Below are the code and all the weights of a small trained network. Each question names an input and a target symbol and asks about switching units off, where a switched-off unit gives its printed mean instead of its output.

import numpy as np


def w(rows, s, z=0):
    codes = np.array(rows[::2]) - 128.0
    scale = np.full(codes.shape[1], s)
    scale[-1] = z or s
    return codes * scale


def norm(h):
    return h / np.sqrt((h * h).mean(-1, keepdims=True) + 1e-5)


def f(y):
    return y / 2 * (1 + np.tanh(0.7978845608 * (y + 0.044715 * y**3)))


def softmax(a):
    e = np.exp(a - a.max(-1, keepdims=True))
    return e / e.sum(-1, keepdims=True)


def log_softmax(a):
    a = a - a.max(-1, keepdims=True)
    return a - np.log(np.exp(a).sum(-1, keepdims=True))


def net(x, mask):
    ids = ['ΔΘΨγζμπσ'.index(c) for c in x.split()]
    T = len(ids)
    res = E[ids] + P[:T]
    u = 0
    for l in range(2):
        q, k, v = (norm(res) @ M[l].T for M in (Q, K, V))
        z = softmax(np.where(np.tri(T) > 0, q @ k.T / 2**0.5, -1e9)) @ v
        res = res + np.where(mask[u], z, O[l][:, -1]) @ O[l][:, :-1]
        u += 1
        y = f(norm(res) @ A[l][:, :-1].T + A[l][:, -1])
        res = res + np.where(mask[u : u + 12], y, B[l][:, -1]) @ B[l][:, :-1]
        u += 12
    return log_softmax(norm(res)[-1] @ U[:, :-1].T + U[:, -1])


Q, K, V, O, A, B = {}, {}, {}, {}, {}, {}
E = w([
[159,160,121,183,172,175],'Δ',
[189,89,81,220,110,137],'Θ',
[139,115,95,183,72,104],'Ψ',
[92,3,136,142,81,145],'γ',
[66,175,140,111,95,136],'ζ',
[121,44,87,185,109,154],'μ',
[167,123,165,149,70,61],'π',
[167,72,168,180,160,150],'σ',
],0.002)
P = w([
[179,133,143,67,135,230],'0',
[90,129,94,241,40,91],'1',
[121,69,132,168,238,45],'2',
[156,125,164,65,157,227],'3',
[87,173,112,251,26,93],'4',
[170,135,87,74,226,14],'5',
[149,118,150,57,161,216],'6',
[99,147,96,241,20,105],'7',
],0.0016)
Q[0] = w([
[135,162,122,208,79,121],'L0H1',
[113,141,68,250,3,119],'L0H1',
],0.006)
K[0] = w([
[181,128,54,103,221,30],'L0H1',
[198,109,61,34,253,40],'L0H1',
],0.0047)
V[0] = w([
[91,7,93,110,76,137],'L0H1',
[229,46,102,158,158,161],'L0H1',
],0.002)
O[0] = w([
[222,129,115,120,36,188,189],'L0H1',
[136,73,6,44,104,144,254],'L0H1',
],0.0019,0.00041)
A[0] = w([
[178,107,70,101,138,130,45],'L0N1',
[119,107,115,124,54,158,7],'L0N2',
[55,144,100,128,98,128,114],'L0N3',
[64,109,126,110,103,95,102],'L0N4',
[174,115,173,167,176,219,70],'L0N5',
[136,182,244,119,47,76,80],'L0N6',
[121,132,107,142,137,136,114],'L0N7',
[120,87,205,3,161,154,132],'L0N8',
[155,231,147,58,121,235,53],'L0N9',
[164,50,107,126,43,155,122],'L0N10',
[240,131,144,36,124,158,21],'L0N11',
[168,90,195,118,200,168,22],'L0N12',
],0.004,0.0015)
B[0] = w([
[118,136,159,142,184,100,104],'L0N1',
[157,167,105,96,193,133,139],'L0N2',
[179,66,103,137,111,109,182],'L0N3',
[182,106,94,179,96,91,140],'L0N4',
[107,79,12,121,79,99,188],'L0N5',
[137,117,121,178,244,232,163],'L0N6',
[124,119,139,114,123,115,135],'L0N7',
[136,144,239,162,42,191,195],'L0N8',
[54,93,148,211,179,17,248],'L0N9',
[97,253,154,112,199,175,250],'L0N10',
[141,86,153,211,180,99,135],'L0N11',
[205,79,56,103,145,175,120],'L0N12',
],0.0028,0.0013)
Q[1] = w([
[101,51,206,110,255,84],'L1H1',
[85,201,106,191,47,99],'L1H1',
],0.0063)
K[1] = w([
[61,155,141,248,98,161],'L1H1',
[133,106,176,53,208,2],'L1H1',
],0.0067)
V[1] = w([
[165,220,11,250,122,87],'L1H1',
[1,214,151,107,64,97],'L1H1',
],0.0021)
O[1] = w([
[102,136,78,111,253,87,251],'L1H1',
[67,203,191,192,147,143,156],'L1H1',
],0.0032,0.0013)
A[1] = w([
[164,149,54,113,30,140,106],'L1N1',
[122,142,253,54,22,172,58],'L1N2',
[225,91,77,36,174,70,254],'L1N3',
[85,54,220,196,100,108,102],'L1N4',
[119,54,58,206,75,92,74],'L1N5',
[105,81,53,135,228,32,139],'L1N6',
[108,129,122,120,115,103,93],'L1N7',
[67,142,117,122,173,113,37],'L1N8',
[167,149,106,204,175,142,128],'L1N9',
[164,166,140,139,113,22,138],'L1N10',
[84,182,122,170,107,187,139],'L1N11',
[144,4,95,137,93,13,10],'L1N12',
],0.0037,0.0016)
B[1] = w([
[149,80,144,101,192,191,149],'L1N1',
[246,207,142,167,135,118,124],'L1N2',
[54,130,120,147,32,81,188],'L1N3',
[135,138,27,94,64,126,182],'L1N4',
[121,186,231,138,168,119,171],'L1N5',
[252,156,138,110,93,105,254],'L1N6',
[154,130,125,143,126,145,122],'L1N7',
[176,169,157,105,142,180,138],'L1N8',
[98,94,179,66,97,97,177],'L1N9',
[139,55,108,122,167,179,144],'L1N10',
[153,119,167,109,134,45,187],'L1N11',
[208,91,229,206,164,54,129],'L1N12',
],0.0031,0.0027)
U = w([
[196,105,188,163,133,57,180],'Δ',
[157,140,33,66,77,91,95],'Θ',
[105,215,120,63,211,104,48],'Ψ',
[190,174,154,129,84,226,102],'γ',
[43,161,153,183,71,115,183],'ζ',
[80,87,72,67,163,206,203],'μ',
[111,94,206,141,222,175,127],'π',
[125,5,122,140,74,163,4],'σ',
],0.012,0.002)

Each question gives the input, a string of symbols that net reads in full, and the target symbol t.
The units are the heads (2 rows each of Q, K, V and O) and the neurons (one row each of A and B). Each row of codes is followed by its name. A weight is (code - 128) times the scale printed after its matrix; where a second scale follows, it is the last column's (O, A, B and U).
mask holds one flag per unit, layer by layer, with each layer's heads first. A switched-off unit (its flag False) gives its mean, the last column of its rows in O or B, instead of its output. The means were averaged over made-up inputs and are rounded, as every weight is.
A unit's drop is (log p(t) with every unit on - log p(t) with that unit switched off) / (log p(t) with every unit on - log p(t) with every unit switched off).
The circuit of an input: a set's keep is (log p(t) with only the set's units on - log p(t) with every unit switched off) / (log p(t) with every unit on - log p(t) with every unit switched off). Starting from the 12 units with the biggest drops (on a tie, the unit counted first), units are removed one at a time, each time the one whose removal leaves the highest keep (on an exact tie, the one counted first), for as long as the keep stays at least 0.8.
units of the circuit, in order: the units of the circuit, biggest drop first
most important unit: the unit with the biggest drop
k most important neurons: the k neurons with the biggest drops, biggest first
k most important neurons of layer l: the k neurons of layer l with the biggest drops, biggest first
input Δ ζ ζ, target Θ: units of the circuit, in order => L0N10; L0N9; L1N4; L0N2
input π ζ ζ σ γ γ, target Θ: most important unit => L0N6
input σ σ γ γ μ ζ, target Δ: units of the circuit, in order => L0N10; L1N12
input γ ζ Θ γ Δ σ ζ π, target σ: units of the circuit, in order => L1H1; L0N9; L1N1; L1N6
input σ γ ζ Θ π Δ γ, target γ: 2 most important neurons => L0N8; L1N2
input Θ ζ π Θ ζ, target π: 3 most important neurons => L1N1; L1N5; L0N8
input π π ζ γ σ, target ζ: units of the circuit, in order => L1N6; L0N8; L0N9; L1H1
input ζ μ σ ζ γ, target σ: 2 most important neurons => L0N9; L0N8
input π Ψ γ γ ζ μ ζ π, target μ: 4 most important neurons of layer 0 => L0N10; L0N9; L0N8; L0N6
input Δ ζ σ Θ Δ, target σ: 3 most important neurons => L0N9; L1N1; L0N11
input Δ ζ ζ ζ Δ Θ μ γ, target Θ: 3 most important neurons of layer 0 => L0N10; L0N2; L0N8
input π ζ Ψ Θ σ Δ Θ, target Θ: 2 most important neurons of layer 0 => L0N5; L0N6
input σ ζ μ γ ζ ζ μ, target μ: 2 most important neurons => L0N10; L0N5
input ζ ζ ζ σ, target σ: units of the circuit, in order => L0N5
input Ψ π Δ Δ Δ π Δ μ, target π: 3 most important neurons of layer 0 => L0N9; L0N10; L0N5
input Δ Δ Ψ π μ π σ Θ, target π: 4 most important neurons of layer 1 => L1N1; L1N5; L1N6; L1N4
input ζ μ σ Δ ζ, target σ: 3 most important neurons => L0N9; L1N1; L0N3
input ζ μ Δ Ψ Δ Δ σ, target σ: 2 most important neurons of layer 0 => L0N5; L0N8
input ζ ζ γ ζ ζ, target γ: 2 most important neurons => L0N9; L1N1
input γ Θ γ Ψ, target Ψ: units of the circuit, in order => L0N10
